Here is a tiny trained network, its code and every weight. The questions are about switching its units off for an input and a class, where a switched-off unit gives its printed mean instead of its output.

import numpy as np


def w(rows, s, z=0):
    codes = np.array(rows[::2]) - 128.0
    scale = np.full(codes.shape[1], s)
    scale[-1] = z or s
    return codes * scale


def f(y):
    return np.maximum(y, 0)


def log_softmax(a):
    a = a - a.max(-1, keepdims=True)
    return a - np.log(np.exp(a).sum(-1, keepdims=True))


def net(x, mask):
    res = np.array(x, float).reshape(1, 3) / 4 @ E
    y = f(res @ A[0][:, :-1].T + A[0][:, -1])
    res = res + np.where(mask, y, B[0][:, -1]) @ B[0][:, :-1]
    return log_softmax(res[-1] @ U[:, :-1].T + U[:, -1])


A, B = {}, {}
E = w([
[86,179,254,204],'x0',
[207,202,201,10],'x1',
[229,187,88,212],'x2',
],0.006)
A[0] = w([
[146,102,108,114,110],'neuron 0',
[131,132,134,127,246],'neuron 1',
[148,109,50,69,97],'neuron 2',
[38,82,67,204,100],'neuron 3',
[104,90,114,154,99],'neuron 4',
[45,96,150,58,87],'neuron 5',
[143,90,19,58,101],'neuron 6',
[178,152,178,47,94],'neuron 7',
[209,164,97,202,86],'neuron 8',
[24,80,163,57,114],'neuron 9',
[77,170,254,204,95],'neuron 10',
[69,98,78,188,93],'neuron 11',
[106,144,213,172,100],'neuron 12',
[180,178,177,30,88],'neuron 13',
[232,165,104,190,84],'neuron 14',
],0.015,0.011)
B[0] = w([
[122,119,120,110,146],'neuron 0',
[175,71,32,254,244],'neuron 1',
[116,99,106,73,185],'neuron 2',
[191,122,182,131,234],'neuron 3',
[144,123,159,120,158],'neuron 4',
[61,156,168,140,183],'neuron 5',
[103,84,96,57,215],'neuron 6',
[176,119,175,128,181],'neuron 7',
[58,161,186,130,196],'neuron 8',
[57,169,151,165,210],'neuron 9',
[112,91,99,38,212],'neuron 10',
[173,129,174,114,199],'neuron 11',
[119,86,112,83,175],'neuron 12',
[183,123,191,125,193],'neuron 13',
[47,150,183,127,198],'neuron 14',
],0.048,0.011)
U = w([
[254,130,217,134,113],'0',
[110,88,58,26,80],'1',
[26,175,176,187,155],'2',
[185,129,27,236,255],'3',
[163,205,119,122,88],'4',
],0.0079,0.0051)

Each question gives the input, the list of numbers given to net, and the class t.
The units are the neurons (one row each of A and B). Each row of codes is followed by its name. A weight is (code - 128) times the scale printed after its matrix; where a second scale follows, it is the last column's (A, B and U).
mask holds one flag per neuron, in row order. A switched-off neuron (its flag False) gives its mean, the last column of its row in B, instead of its output. The means were averaged over made-up inputs and are rounded, as every weight is.
A unit's drop is (log p(t) with every unit on - log p(t) with that unit switched off) / (log p(t) with every unit on - log p(t) with every unit switched off).
The circuit of an input: a set's keep is (log p(t) with only the set's units on - log p(t) with every unit switched off) / (log p(t) with every unit on - log p(t) with every unit switched off). Starting from the 12 units with the biggest drops (on a tie, the unit counted first), units are removed one at a time, each time the one whose removal leaves the highest keep (on an exact tie, the one counted first), for as long as the keep stays at least 0.8.
units of the circuit, in order: the units of the circuit, biggest drop first
top k neurons: the k neurons with the biggest drops, biggest first
drop when u is switched off: that unit's drop, to one decimal
input [2,-3,1], class 3: top neuron => neuron 13
input [3,0,2], class 3: top 2 neurons => neuron 6; neuron 2
input [-2,-4,5], class 2: top 4 neurons => neuron 8; neuron 14; neuron 13; neuron 7
input [-5,2,-6], class 2: top 3 neurons => neuron 9; neuron 5; neuron 10
input [3,4,-5], class 2: top 2 neurons => neuron 9; neuron 3
input [-7,5,0], class 1: top 2 neurons => neuron 6; neuron 2
input [7,-3,8], class 2: top 4 neurons => neuron 8; neuron 14; neuron 6; neuron 2
input [6,-5,-4], class 1: top 2 neurons => neuron 10; neuron 12
input [4,3,3], class 1: top 2 neurons => neuron 10; neuron 3
input [0,3,4], class 2: top 3 neurons => neuron 3; neuron 14; neuron 11
input [3,-7,-6], class 0: top 2 neurons => neuron 3; neuron 11
input [0,-5,-4], class 0: top 2 neurons => neuron 3; neuron 14
input [-5,-1,5], class 1: top 4 neurons => neuron 9; neuron 6; neuron 2; neuron 5
input [6,3,-1], class 1: units of the circuit, in order => neuron 10
input [-5,-5,-5], class 0: drop when neuron 5 is switched off => -0.1
input [0,-8,3], class 0: drop when neuron 12 is switched off => 0.0
input [7,-1,3], class 1: drop when neuron 10 is switched off => 0.1
